The symbols move the points like this.
* | di vi ru ve zo li
Z764 | Z74 Z634 Z24 Z138 Z496 Z152
Z61 | Z133 Z34 Z242 Z368 Z346 Z669
Z623 | Z972 Z74 Z761 Z724 Z449 Z711
Z138 | Z394 Z326 Z260 Z650 Z249 Z74
Z344 | Z570 Z806 Z499 Z132 Z999 Z723
Z130 | Z917 Z761 Z564 Z894 Z76 Z37
Z168 | Z315 Z116 Z484 Z544 Z181 Z793
Z394 | Z921 Z449 Z76 Z396 Z650 Z260
Z433 | Z613 Z570 Z626 Z712 Z581 Z865
Z902 | Z931 Z315 Z911 Z169 Z125 Z69
Z312 | Z865 Z723 Z731 Z433 Z944 Z321
Z642 | Z20 Z400 Z541 Z920 Z911 Z639
Z450 | Z780 Z213 Z329 Z69 Z969 Z544
Z743 | Z482 Z786 Z119 Z313 Z597 Z10
Z613 | Z979 Z615 Z589 Z786 Z712 Z626
Z114 | Z419 Z490 Z472 Z116 Z515 Z894
Z206 | Z876 Z346 Z674 Z813 Z970 Z908
Z76 | Z894 Z972 Z917 Z114 Z921 Z130
Z992 | Z295 Z865 Z657 Z250 Z615 Z110
Z393 | Z647 Z687 Z326 Z152 Z801 Z684
Z492 | Z318 Z216 Z581 Z499 Z723 Z781
Z313 | Z61 Z200 Z669 Z346 Z779 Z482
Z326 | Z449 Z496 Z623 Z14 Z647 Z296
Z615 | Z250 Z433 Z295 Z371 Z498 Z992
Z119 | Z970 Z591 Z206 Z669 Z482 Z62
Z250 | Z10 Z613 Z72 Z743 Z371 Z295
Z342 | Z597 Z110 Z743 Z589 Z626 Z371
Z589 | Z779 Z295 Z313 Z591 Z979 Z597
Z825 | Z902 Z168 Z69 Z125 Z101 Z969
Z249 | Z650 Z647 Z394 Z711 Z562 Z138
Z181 | Z544 Z638 Z315 Z450 Z472 Z168
Z831 | Z764 Z245 Z152 Z496 Z578 Z801
Z371 | Z743 Z712 Z10 Z597 Z342 Z250
Z335 | Z107 Z69 Z219 Z680 Z239 Z400
Z237 | Z312 Z281 Z321 Z944 Z806 Z216
Z346 | Z368 Z62 Z133 Z355 Z989 Z61
Z647 | Z14 Z231 Z449 Z24 Z152 Z326
Z908 | Z674 Z61 Z537 Z876 Z206 Z193
Z275 | Z793 Z114 Z213 Z168 Z564 Z767
Z674 | Z245 Z133 Z36 Z452 Z876 Z537
Z779 | Z346 Z72 Z61 Z989 Z591 Z313
Z62 | Z206 Z779 Z908 Z970 Z119 Z34
Z999 | Z132 Z331 Z570 Z321 Z216 Z344
Z741 | Z393 Z710 Z684 Z801 Z422 Z452
Z680 | Z787 Z931 Z281 Z541 Z639 Z107
Z989 | Z355 Z119 Z368 Z193 Z735 Z346
Z152 | Z24 Z892 Z14 Z74 Z764 Z647
Z213 | Z664 Z472 Z125 Z484 Z793 Z101
Z638 | Z101 Z917 Z825 Z213 Z767 Z116
Z107 | Z281 Z911 Z43 Z787 Z680 Z219
Z723 | Z499 Z237 Z318 Z570 Z344 Z492
Z626 | Z589 Z992 Z597 Z979 Z613 Z342
Z20 | Z216 Z219 Z999 Z237 Z920 Z541
Z711 | Z761 Z24 Z396 Z972 Z623 Z650
Z496 | Z138 Z684 Z74 Z249 Z231 Z764
Z772 | Z638 Z130 Z116 Z767 Z933 Z515
Z944 | Z433 Z344 Z865 Z581 Z781 Z312
Z482 | Z669 Z809 Z970 Z61 Z313 Z119
Z735 | Z193 Z482 Z355 Z908 Z34 Z989
Z74 | Z260 Z296 Z744 Z394 Z138 Z24
Z200 | Z34 Z597 Z735 Z62 Z72 Z809
Z490 | Z275 Z921 Z767 Z564 Z37 Z933
Z639 | Z541 Z169 Z787 Z20 Z642 Z680
Z318 | Z110 Z321 Z712 Z992 Z499 Z581
Z669 | Z242 Z735 Z813 Z133 Z61 Z970
Z34 | Z908 Z313 Z193 Z206 Z62 Z735
Z712 | Z786 Z498 Z979 Z657 Z110 Z613
Z396 | Z515 Z671 Z114 Z772 Z761 Z921
Z969 | Z69 Z793 Z780 Z902 Z825 Z450
Z498 | Z371 Z581 Z250 Z342 Z731 Z615
Z499 | Z992 Z312 Z110 Z615 Z570 Z318
Z562 | Z711 Z152 Z650 Z623 Z296 Z249
Z239 | Z680 Z902 Z107 Z639 Z329 Z335
Z242 | Z422 Z193 Z741 Z385 Z133 Z813
Z484 | Z335 Z969 Z400 Z239 Z315 Z664
Z125 | Z169 Z544 Z931 Z400 Z664 Z902
Z979 | Z591 Z250 Z779 Z809 Z786 Z589
Z780 | Z642 Z664 Z639 Z911 Z69 Z329
Z296 | Z623 Z764 Z711 Z449 Z326 Z562
Z892 | Z562 Z801 Z249 Z296 Z634 Z231
Z132 | Z498 Z781 Z615 Z731 Z321 Z570
Z281 | Z723 Z920 Z492 Z344 Z787 Z43
Z801 | Z152 Z36 Z647 Z764 Z831 Z393
Z133 | Z385 Z908 Z422 Z106 Z368 Z242
Z541 | Z999 Z81 Z344 Z216 Z20 Z787
Z315 | Z239 Z825 Z335 Z329 Z544 Z484
Z36 | Z892 Z422 Z231 Z634 Z245 Z687
Z917 | Z181 Z772 Z168 Z472 Z894 Z564
Z921 | Z114 Z724 Z894 Z515 Z396 Z76
Z744 | Z130 Z711 Z37 Z76 Z260 Z671
Z920 | Z237 Z107 Z216 Z806 Z407 Z20
Z787 | Z344 Z407 Z723 Z999 Z541 Z281
Z570 | Z615 Z944 Z992 Z498 Z132 Z499
Z10 | Z119 Z979 Z62 Z482 Z743 Z72
Z894 | Z472 Z933 Z181 Z419 Z114 Z917
Z101 | Z125 Z181 Z902 Z664 Z213 Z825
Z564 | Z168 Z515 Z793 Z181 Z917 Z275
Z781 | Z581 Z999 Z433 Z318 Z492 Z944
Z650 | Z396 Z14 Z921 Z761 Z711 Z394
Z407 | Z806 Z680 Z237 Z331 Z81 Z920
Z786 | Z809 Z371 Z591 Z200 Z657 Z979
Z422 | Z801 Z537 Z393 Z831 Z385 Z741
Z931 | Z407 Z239 Z920 Z81 Z169 Z911
Z169 | Z81 Z329 Z407 Z219 Z400 Z931
Z876 | Z452 Z368 Z245 Z741 Z813 Z674
Z452 | Z684 Z106 Z634 Z393 Z741 Z245
Z687 | Z231 Z741 Z496 Z892 Z36 Z578
Z321 | Z731 Z492 Z498 Z865 Z312 Z132
Z116 | Z825 Z564 Z969 Z101 Z638 Z419
Z106 | Z578 Z876 Z831 Z687 Z710 Z385
Z972 | Z933 Z260 Z772 Z490 Z724 Z761
Z724 | Z490 Z394 Z933 Z37 Z671 Z972
Z231 | Z249 Z393 Z138 Z562 Z892 Z496
Z537 | Z36 Z242 Z687 Z245 Z674 Z710
Z355 | Z710 Z970 Z106 Z537 Z193 Z368
Z544 | Z329 Z101 Z239 Z780 Z450 Z315
Z219 | Z43 Z642 Z331 Z281 Z107 Z81
Z472 | Z450 Z767 Z544 Z969 Z419 Z181
Z331 | Z781 Z541 Z944 Z492 Z43 Z806
Z657 | Z200 Z342 Z809 Z72 Z295 Z786
Z793 | Z484 Z419 Z664 Z315 Z168 Z213
Z14 | Z671 Z249 Z724 Z744 Z24 Z449
Z865 | Z626 Z499 Z342 Z613 Z433 Z731
Z245 | Z634 Z385 Z892 Z684 Z452 Z36
Z809 | Z735 Z743 Z989 Z34 Z200 Z591
Z911 | Z920 Z335 Z20 Z407 Z931 Z642
Z368 | Z106 Z206 Z385 Z710 Z355 Z133
Z515 | Z116 Z37 Z419 Z638 Z772 Z114
Z81 | Z331 Z639 Z806 Z43 Z219 Z407
Z731 | Z342 Z318 Z371 Z626 Z865 Z498
Z295 | Z72 Z626 Z200 Z10 Z250 Z657
Z24 | Z744 Z562 Z671 Z260 Z74 Z14
Z634 | Z296 Z831 Z562 Z326 Z684 Z892
Z37 | Z564 Z396 Z275 Z917 Z130 Z490
Z597 | Z313 Z657 Z482 Z779 Z589 Z743
Z110 | Z657 Z731 Z786 Z295 Z992 Z712
Z72 | Z62 Z589 Z34 Z119 Z10 Z200
Z69 | Z911 Z484 Z642 Z931 Z902 Z780
Z400 | Z219 Z780 Z81 Z107 Z335 Z169
Z761 | Z772 Z744 Z515 Z933 Z972 Z396
Z449 | Z724 Z138 Z972 Z671 Z14 Z623
Z591 | Z989 Z10 Z346 Z735 Z809 Z779
Z806 | Z944 Z787 Z312 Z781 Z331 Z237
Z710 | Z687 Z813 Z578 Z36 Z537 Z106
Z684 | Z326 Z578 Z296 Z647 Z393 Z634
Z581 | Z712 Z132 Z613 Z110 Z318 Z433
Z385 | Z831 Z674 Z801 Z578 Z106 Z422
Z671 | Z37 Z650 Z490 Z130 Z744 Z724
Z329 | Z639 Z125 Z680 Z642 Z780 Z239
Z216 | Z321 Z43 Z132 Z312 Z237 Z999
Z813 | Z741 Z355 Z452 Z422 Z242 Z876
Z933 | Z767 Z76 Z638 Z275 Z490 Z772
Z419 | Z969 Z275 Z450 Z825 Z116 Z472
Z193 | Z537 Z669 Z710 Z674 Z908 Z355
Z43 | Z492 Z20 Z781 Z723 Z281 Z331
Z664 | Z400 Z450 Z169 Z335 Z484 Z125
Z970 | Z813 Z989 Z876 Z242 Z669 Z206
Z767 | Z213 Z894 Z101 Z793 Z275 Z638
Z578 | Z496 Z452 Z764 Z231 Z687 Z831
Z260 | Z76 Z623 Z130 Z921 Z394 Z744

The rows follow the links: the fewer symbols apart two points are, the more alike their rows tend to be.

Each row is also shifted at random along 4 hidden directions that mean nothing.

Row, then point:
[  95   10   29   60   24  -42   88  -23   12   95    9   30  -20  -94 -104   -9  -54 -110  -84  -29 -167  -59   12  -16   30 -122  -68  -63  -93] -> Z979
[ 127   65  -71  -89 -124  -16  -81   22   25  -77   -2  -79   17   14   54   62   62  103   87   62  108   37   32   36   -7  118   49   36    8] -> Z744
[ -27   48    8    6  -12  128  -92 -105   59  -36  -97   65 -189  -91  -33   27   -1 -117  -23   40   58   78  -41   93   -5   35   16   36  138] -> Z970
[ 192  -45  -15   26   -6    8   59   89   98  109  131    7   45  100   92  -74  -86   96  -29 -136  -54  -21   39    4   -8  -60   93   27   -5] -> Z680
[-131  -28   43  -21    5 -137  -53  -32  -54 -182  -98  -43   77  -54  -36   52  142  -24   29  118   22    1   36  -70   -4   17  -89    7  -35] -> Z296
[ 105  181  -26   59  -40  -19  -24   11   69  222  149   10  -47   99   74   -6  -18   72  149 -174   21  -37  185  130    6  151  149   22   18] -> Z400
[-133 -108  -54   68   68  -74  -83   24  203  -65   24   12  -34  131   77  -28  -45  123  -18  -81   36   71   32  -59  -40  -26  119  137   15] -> Z544
[  98  211  -12 -149  -41  -21   -1  -33  -82  -22  -39  -99   38  -49  -47   61   45  -58   20  161  -89  -51  115  119   30   35   -9 -132  -80] -> Z578
[ 125  -71   35  -48  -90 -156  -65   29   41 -227  -44  -17   49  -53   60   61  108   51  -18   66   87   47   50 -105  -22    1    4  134  -15] -> Z449
[   6  146   18  -60  -63  131 -125  -18  218   65   51 -103  -14  -72  -88    5   57  -26  -27  112 -111  -62   43  154   -6 -138   32   18   25] -> Z452
[-280   23   32   13   70  145  -87   22   74  108   78 -147  149  124   -5  -82  110   84  125   41  -29  -96   23   91  -20   30  -16  -79   63] -> Z917
[ 134    0  -34  -70 -116  -86  -95   34   89 -147   -8  -54   10  -14   56   59   71  100   16   59   94   44   45  -25  -20   24   59  117   -9] -> Z394
[ -52   20   39   87  154 -112   68  -39   24   64   14  119  -78   69   45  -38  -90  -64  -45 -134  -80   19  150    2   -2  -21   80    6   -5] -> Z344
[  10  -74  -12   28  137  -38  117    6  -68   39   -3   60    3  109   59  -71 -122  -17  -51  -93  -80   18   33  -23    4   -5   29  -85  -10] -> Z331
[ -44  -11  109  -29   65   85   79  -24 -129   11  -30   69   -3  -83  -48  -27    0 -149  -87   48  -49  -35  -53   10   14 -109  -81  -53   48] -> Z809
[-111  124   23  -62   40  -20   15  -56 -102  -48  -75   84 -129  -93  -60   73  -26 -133  -62   77    1   26    8   40   26  -32   -4   12  -12] -> Z735
[-121  -51  -16  -88   14   22   -7    3  -38 -130  -90 -121  113  -56 -104   10   53  -12  -61  205  -78  -25 -107  -53   16 -105 -131  -90  -90] -> Z393
[-185   91   -6  -78   37  -49  -41  -55  -70  -89  -94  -98   60  -24  -93   50   93  -55   39  179  -68  -31   55   36   19   29  -73 -119  -70] -> Z231
[  49  -34   86   32   59  -90   85    1   22   12    5   56   19 -105  -88   -2  -29 -127 -150    0 -176  -52   26  -61   22 -218  -70   -8  -94] -> Z10
[ 108  -97   10  -94   13   15   -8  -24    4 -193 -121  -89   78  -21  -10  -17   40  -43  -81  164  -73   23  -33  -15   -5  -44  -70  -99    7] -> Z684
[  60  -38  -38   -7  -33  125  -47    0   31   34    2 -147  127  103   49  -75   68   90  126   27   12  -27  -10   77  -15  156  -25 -137   79] -> Z933
[ 170    1  -69    6  -72  -55  114   26 -114   58    4   94 -104  -74  -39   54 -138  -13  -58  -77   26   28 -107  -70   35  -21   -9   29  -94] -> Z992
[ 126   24  -58   32  -47  110   74  -33  -83  148   -7   38  -88  -55  -65  -10 -112  -55   -6  -56  -20   -4 -113   38   44   48  -57  -99   -5] -> Z342
[  50   -6  -66   52  -40  146   27  -15   36  141   22   47 -118  -48  -62  -13 -121  -28  -42  -69  -23   14 -148   24   26  -40  -11   -5   19] -> Z613
[ -58  -36   62  -21   98  -69  -35   50  120  -68   65  -56  120  139  112  -61   48   81  -12    0  -66  -20  154   11  -42  -69   93   36   14] -> Z116
[-185  -45   37   10   52  -21  -24   59   52    7   56 -122  190   97    5  -55   91   95   47   39  -64  -80   42  -23  -17  -47  -30  -39  -30] -> Z564
[  59  -92 -100  -30 -107   82  -80   32   57  -58  -23 -141   91   44    9  -13   45  143   61   55   70   19 -113  -22  -10   69  -31  -22    8] -> Z396
[  36  -45  -37   62  -33   -9  130   -1  -96   92  -16   13    8 -102 -146   20  -87  -63  -54  -10  -88  -44 -139  -90   48  -75 -136  -84 -126] -> Z295
[-144 -109   -5  -38   75  -28   -2   60  -71 -114   -9  -18   71  140  117  -36    7  101   11   -7   86   44  -13  -56  -30   38   47   28   33] -> Z213
[ -67  -81    5   -7    7  -59   35   61  -70  -20   16 -131  218   75   -1  -34   88   89   72   53  -31  -63   -1  -70    1   33  -89  -99  -73] -> Z894
[ -99  -48  -81   58   -4  -13  -10   12  -71   21    0   15  -14  106   61   -6  -16  101  124  -90  148   47  -39  -36  -12  188   27   14   33] -> Z664
[  20   56  -45   58  -12   17   74  -26  -12  158   16   14  -63  -79 -135   23  -92  -64  -26  -28 -112  -50  -54    9   50  -49  -56  -70  -95] -> Z250
[ 257  -51   32   45 -128   12  -81  -39  189  -81  -37   10  -65 -159  -47   28   54  -58  -65   24  -20   33  -32  -21  -19  -80  -34   93   41] -> Z876
[ 124    9   13  -14   -8   65  -54  -98   53 -107 -114  101 -191  -86   19   23  -32 -137  -70   27   42  102   -5   60  -11   27   33   34  126] -> Z669
[ 163   -9   53  -89   21 -111   94  -43 -197 -177 -117  119  -71 -108   24   62  -46 -148 -127   63   11   72    7  -57   11  -22  -25  -11  -17] -> Z34
[ -53 -192   51  -12   21  -32  -42  -28  -14 -247 -147  -44  105  -40   -6  -19  118  -34  -45  129   20   49  -75 -129  -33  -25 -125  -20   30] -> Z647
[  88   35   80  -46   74 -108   27  -34   45 -124  -43  113  -96  -90   -3   34  -48 -142 -176   32 -109   41  107  -11   -4 -186   56   71  -26] -> Z119
[ 215  -12    9  -32  -16  113  -15  -18  -12    0    4 -116  129  129  131 -105   77   48  134   -3   18  -22   86  111  -25  209   15 -176  134] -> Z515
[-437   86  -39  -35   99  101  -65   14  -84   77   38  -38   11  158   42  -12   18  102  135   16  119  -14  -11   96   -2  123   68  -10   66] -> Z101
[ -31  -20  -15 -103  -79  -32   23   52  -89  -94  -38 -123  130 -123 -141   67   55    9  -72  188  -72  -63 -126  -97   30 -150 -148  -44 -164] -> Z36
[ -45  -24   82  -14  -20   20 -142  -31  121 -146  -38  -22   10  -26   50   -2  145   -1   32   64   86   38   53   28  -51   22   19   95  120] -> Z74
[ -24   17  -48  -26   86 -150  193   52 -239   70   22   13   71   91    0    1 -126   21  -10  -50  -70  -39   27  -59   43   29  -11 -121 -170] -> Z787
[  60  131   -9   14 -101   15  -56  -93  -19   17  -66   32 -125 -144  -84   93   49  -94   52   42   67   15   -4   61   28  114  -47    7   19] -> Z368
[-102  124  -26   42  168  -23   17   -7  139  172   98   18  -70  143   23  -64 -134    2  -33 -105 -183  -33  191  121    2  -71  155  -38  -33] -> Z281
[-144    2   42  -29  107 -173  -27   72  110  -74   66  -41  104  121   74  -18   27   91  -36    2  -80  -21  172  -40  -28 -114   99   87  -77] -> Z472
[  10  -21 -102  -75 -135   61  -59   35  -60  -61  -22 -123   70   13    5   40   66  135   95   92  146   17 -120  -17    7  123  -46  -10   -2] -> Z724
[ 171 -116  -14   39  -55   31   82   85  -52   85   97    5   76   65   87  -58  -41  105   39 -123   70  -16  -79  -62  -11   46   -2    6   19] -> Z911
[  11  -27  105   36   68  250    1  -60   58  114    9   53  -48  -40  -20 -112  -18 -147  -55  -19  -81  -29  -62  116  -14  -71  -45  -80  179] -> Z743
[   2   53  -75   -1  -70   42  102   20 -200  130   15   88  -93  -65  -58   62 -114   -6    8  -53   93    4 -159  -28   51   45  -35    2  -61] -> Z615
[-296   20   52   97  110   22   31  -17  -61  135   47  131  -81    9  -34  -12  -38  -50   26 -110   33  -19  -17   -5    8  -10    6   57   37] -> Z944
[ 253   44   30  -28 -147  -14  -24  -10   25  -33  -13  -27    1 -158  -61   51   70  -59  -19   66   -7  -27   -8    4    7  -20  -61   17  -23] -> Z710
[  86  -19  -15 -128  -23   -7   33  -14 -108 -138  -99 -103  102  -49  -44   22   51  -37  -54  180  -56  -15  -38  -20    9  -23  -96 -126  -66] -> Z801
[ 143   57   78   43   49   44   45  -52   71  102   26   58  -53  -54  -37  -44  -46 -141  -77  -38 -170  -41   82   79    6 -104    1  -59   24] -> Z597
[ -58  115   13  -93   48  139  -98  -84   39  -36  -74  -99    2   21  -17  -24   69  -72   35  152  -60   -9   87  182   -6   58   16 -135  100] -> Z634
[  93  -14    1   51  -75   28  -91  -82  143  -74  -83   53 -137 -148  -70   54   19  -86  -46   22   21   61  -37   -4   -7  -21  -33   83   57] -> Z355

Complete each set of four: the symbols that take the first to the second take the third to the fourth, perhaps in another order.
Answers are names.
A [ 100  -52   10  -22   -7   68    5    9  -52   -4   -4 -128  172  111   88  -76   90   61  112   23   16  -35   37   45  -15  157  -39 -149   66]
B [ -84  -86  -48   39   59 -128  -46   35  147 -101    7   16  -19  126  100  -14  -44  119  -22  -71   30   78   72  -70  -35  -12  120  123  -14]
C [ 200  -52    4 -107  -24   35  -15  -10   52 -157  -77  -90   60  -34    5  -24   30  -35  -99  145  -96   18    3   21   -9  -82  -31  -79   10]
D Z24

A [ 288  -46   15   37 -116  -45  -52  -65  117 -116  -87   61 -106 -160  -25   44   25  -85  -66    8   18   75    1  -39  -12  -11  -27   68   34]
B [ 279  -16   26   23 -136   27  -57  -49  103  -59  -46   15  -61 -155  -35   25   55  -70  -29   28   16   26  -19    0  -13    1  -39   46   60]
C [ -64  -57   14  -48   92  -26  -29   42   11  -93   19   -3   48  153  151  -56   -1   88    2  -19   47   45   79    1  -38   31  104   41   63]
D Z825

A [-101  130   -9 -106   32  122  -74  -73  -18  -23  -73 -120   23    6  -46   -5   68  -61   39  166  -62  -28   36  149    8   42  -25 -144   44]
B [ -64  130    2  -97   32   -6  -30  -68  -88  -74 -107  -98   44   -5  -41   32   78  -64   45  161  -60  -21   91   93   12   88  -40 -156  -22]
C [ 173  -97  -58   85   -7 -112  -27   11  130  -45    9   41  -46  100  136  -33  -48  104   28 -151   58   91   87  -60  -41   99  115   94   40]
D Z69

A [ -14  -40  -65   48  -44    7   46   45   22   73   42   82 -105  -75  -81   44 -129   14  -95  -67   15   16 -164  -93   17 -135  -17  109  -89]
B [ 196  -16   88   25   40  127   75  -55  -32   69  -12   58  -28  -49    4  -81  -35 -156  -61  -31  -91  -21   -6   77    4  -31  -45 -115   97]
C [ 111  -13   56  -55  -69  -82  -66  -18  -39 -188  -63   -1   35  -41   82   41  137    5   42   70  127   50   66  -25  -28   99   -1   58   63]
D Z921

A [  51   39  -85  -77 -134   31  -86   25  -11  -56   -5 -108   39   15   27   45   66  117   99   72  133   17  -45   25    1  122   10   18    0]
B [  97   41   47  -93   40 -184   95   49 -209  -78   20  -49  182  113  119  -11   59   46   75   22   11  -39  176  -19   -1  119   19  -99  -64]
C [  42  -72  -64    7  -51   26  -46   22   61  -12   -3 -162  147   72    1  -46   60  118   80   42  -18  -25  -26   -4   -9   75  -50  -96  -27]
D Z825

A [  66  -34   58  -37  -64  -63 -108    1   75 -188  -43  -14   21  -35   68   32  125   25   11   63   99   51   60  -21  -42   29   29  117   63]
B [-202  117   37  -38  -31  -80  -86  -18  -77  -76  -40  -40   40  -42  -33   88  164    1  108  106   95  -28   63   13    5   97  -35   41  -12]
C [ -92  -93  -81   67  -39  -51   40   28 -150   26   -1   11   42   64   29   22   -7  125  127  -90  166   29 -102 -113    5  180  -39    4  -27]
D Z664

A [-231  -34   35   -6  -43   32 -163   15  113 -116  -12  -56   38  -51  -22   31  153   63   36   95  107    1  -46  -33  -28  -50  -28  142   53]
B [  23    7  -39  -39  -84  229 -204    0  247  -22   29  -94  -42   66   79  -47   71  108   70   35  112   50  -27  146  -49   62  112   84  193]
C [ -63 -130   36  -86   51  -82  115   85 -275 -135  -26  -49  217  111  106  -31   52   78   42   53   90  -12  -35 -129   -4   75  -76  -75  -35]
D Z825

A [ -36  188  -16   28  -14 -114   38   21  -14  147   90  134 -168  -52  -40  102 -102  -25  -14 -107    1  -10   82   14   38  -53  100  131  -97]
B [ 260   27   28   23   -7  139  100  -72 -120  118  -25   53  -49  -42   -1  -60  -53 -148    7  -45  -44  -13  -21  101   19   96  -60 -179   88]
C [  62   93  -46   68  -52   26    1    2  -26  179   86    9  -24   92   73  -14   -4   86  180 -149  109  -12   69   74    4  220   75  -13   52]
D Z541

A [ -28  -60   -7    9    2  -56   -4   44   28   -6   35 -144  195   80    2  -42   85   97   63   32  -59  -62   45  -36  -10   22  -50  -82  -61]
B [  46  -32  -58  -56   27 -202   77   31 -218 -129  -50   19   44  122  133   32  -33   85   55  -32  118   67   72  -84    2  172   49  -19  -53]
C [ 134   76 -101  -54  -99  -43 -100   23  125  -50   20 -117   17   36   28   40   30  123   66   45   19   22   74   55   -3   77   81   32  -41]
D Z767

A [  52  -82  -16 -108  -30  -29   29   26  -65 -167  -84 -102  122  -75  -74   21   32   -5  -94  190  -81  -20  -95  -83   19 -119 -128  -74 -114]
B [ -62  -59   32  -60   34   33  -34  -72  -82 -161 -142  -67   73   -9    0  -13  108  -61   22  150   19   23  -22    3  -10   80  -95 -110   69]
C [ -56  127   35   60   38 -139   46    0  -33  111   68  169 -134  -31   -4   65  -60  -56  -11 -129   15   -4  117   -4   16  -22   84  127  -49]
D Z615

A [  86  101    4 -137   -8  101  -16  -59  -88  -58  -74 -100   41   -9   -6   -5   50  -63   15  165  -43  -10   31  135   10   70  -24 -159   44]
B [ -60    8   -7  -96   17   -1   -9  -34  -60 -114  -95 -102   82  -33  -65   13   57  -41  -25  181  -66  -12  -15   10   11  -18  -88 -115  -58]
C [-179   55  -70   58   57  -86  -80    2  130   36   42   10  -63  126   50   12  -31  108   71  -84   40   41  119   29  -19   74  143   80   -3]
D Z664

A [ -99  156   25  -12   49  -99  -48   14   72   85   92 -125  129  109   10  -18   87   61  111   19 -108  -95  237   96   -1   37   61  -66  -72]
B [ -62 -167   64  -20   82  -52    5   80   38 -120   28  -55  172  116  101  -75   53   96  -41   16  -21  -12   25  -99  -43  -87    5   25    8]
C [  20   33   49  -51   35   11  -71  -93  -22 -137 -123  -43   23    8   41  -15  118  -81   44  109    6   28  104   84  -23  124  -21 -107  112]
D Z249

A [-188   21   29   74   25  -18   32   26  -37  104   66  143 -106  -49  -37   38  -62  -18  -25 -105   61   -7  -64  -51   17  -88   16  143  -22]
B [   5   38    5   42  -18  109   24    3  -21  119   63  136 -153  -30   24    0  -86  -25  -14 -111   92   30  -78   38    3   -6   63   91   84]
C [  -8   85   -2   49 -105  -13  -86  -54  101   17  -30    7  -86 -167 -146   83   57  -62   13   45   -6  -12  -22    4   19  -34  -56   74  -28]
D Z674

A [ 197  -17  -24   71  -51  -14   37   46   37  121  115   21   23   77   86  -31  -32   96   71 -160   43  -13   52    3   -4   76   68   32   19]
B [ 277 -166   26   38  120 -140  161  -15  -72  -90  -58  126   -7  101  150  -83 -134  -57 -112 -131  -63   75   83  -87  -17   26   40  -65   17]
C [-126  -26   64   80   49   29   35    1  -42   82   45  155 -102  -12   24  -15  -49  -43  -14 -121   77   12  -47  -27   -9  -27   22  109   71]
D Z295

A [-111    5    2   49  -10  151   -9   17   22  136   71  119 -149  -33   -9   -2  -85  -14  -17 -108   96   20 -136   25   -5  -55   40  125   92]
B [  54   22   19   63   18   56   72  -38   -5  134    3   31  -41  -72  -98  -28  -60 -105  -44  -28 -121  -50  -31   22   30  -61  -72  -92  -27]
C [  43    9   24  -83   69 -115   46   40 -132 -105    4   -2   79  149  168  -22   13   59   40   -9   57   37  146    7  -30  107   83  -20   26]
D Z329

A [  -8  -41   56  -40   18  -56  -44  -57  -58 -194 -124  -36   69  -30   14   23  130  -56   27  116   37   30   47  -24  -14   83  -63  -38   45]
B [   7   93 -110  -69 -124 -160  -56   59   10  -63    8 -122   64  -13  -56  109   48  142   68   87   37  -13   25  -44   29   45   11   50 -171]
C [-204   65   96  -12   83    2   50  -14  -67   39    1   54  -10  -99 -109   21   -2 -135  -97   69  -97  -68  -26   -2   24 -172  -66    1  -55]
D Z355

A [-106  -64   16    7   25   26  -19   37   24   12   32 -140  191   90    7  -68   95   87   83   46  -36  -72   10   -9  -13   19  -55  -81   -9]
B [ -62   -9   44  -58   88 -136   22   62  -46  -83   36  -41  135  120   93  -21   39   74   15   21  -17  -17  136  -27  -17   -9   57   -5  -51]
C [  44   18   17  -78 -106  153  -25   13  -39   -3   -6  -98   64 -111  -91   14   86  -24    2  139   12  -52 -137   33   19  -48 -115  -47    9]
D Z801

A [  -2  157    7  -97  -61  133  -64  -19   34   48   19 -109   20  -71  -80   24   70  -37   19  144  -64  -65    1  131   13  -46  -22  -62    1]
B [-118   -8   79   -1   24   51 -140  -68   93 -121  -69  -33    9  -10   30   -8  152  -35   44   92   56   29   51   51  -38   38  -12   32  142]
C [ -18 -130  -91   25  -64  -72  -66   68  185  -68   10 -167  137   32  -63   -6   36  161    0   53  -73  -18  -62 -120   -5  -84  -51   14 -127]
D Z168

A [-375  -59   30    7   64   17 -113  -25   79 -115  -86 -103   71  -28 -117   13  125  -18   -1  160  -45  -31  -56  -38   -9  -92 -109   -4  -12]
B [  51  -87   77    0  -22  -39 -132  -16  180 -208  -50  -13   13  -22   80   -5  133    2  -23   50   55   58   62  -26  -59  -30   31  133  110]
C [ -78  -37  -50   -8   69   46  109   74  -88  123   80  -22   72  115   18  -62 -109   68  -14  -51  -55  -41  -66  -14   22  -41    7  -74  -61]
D Z806

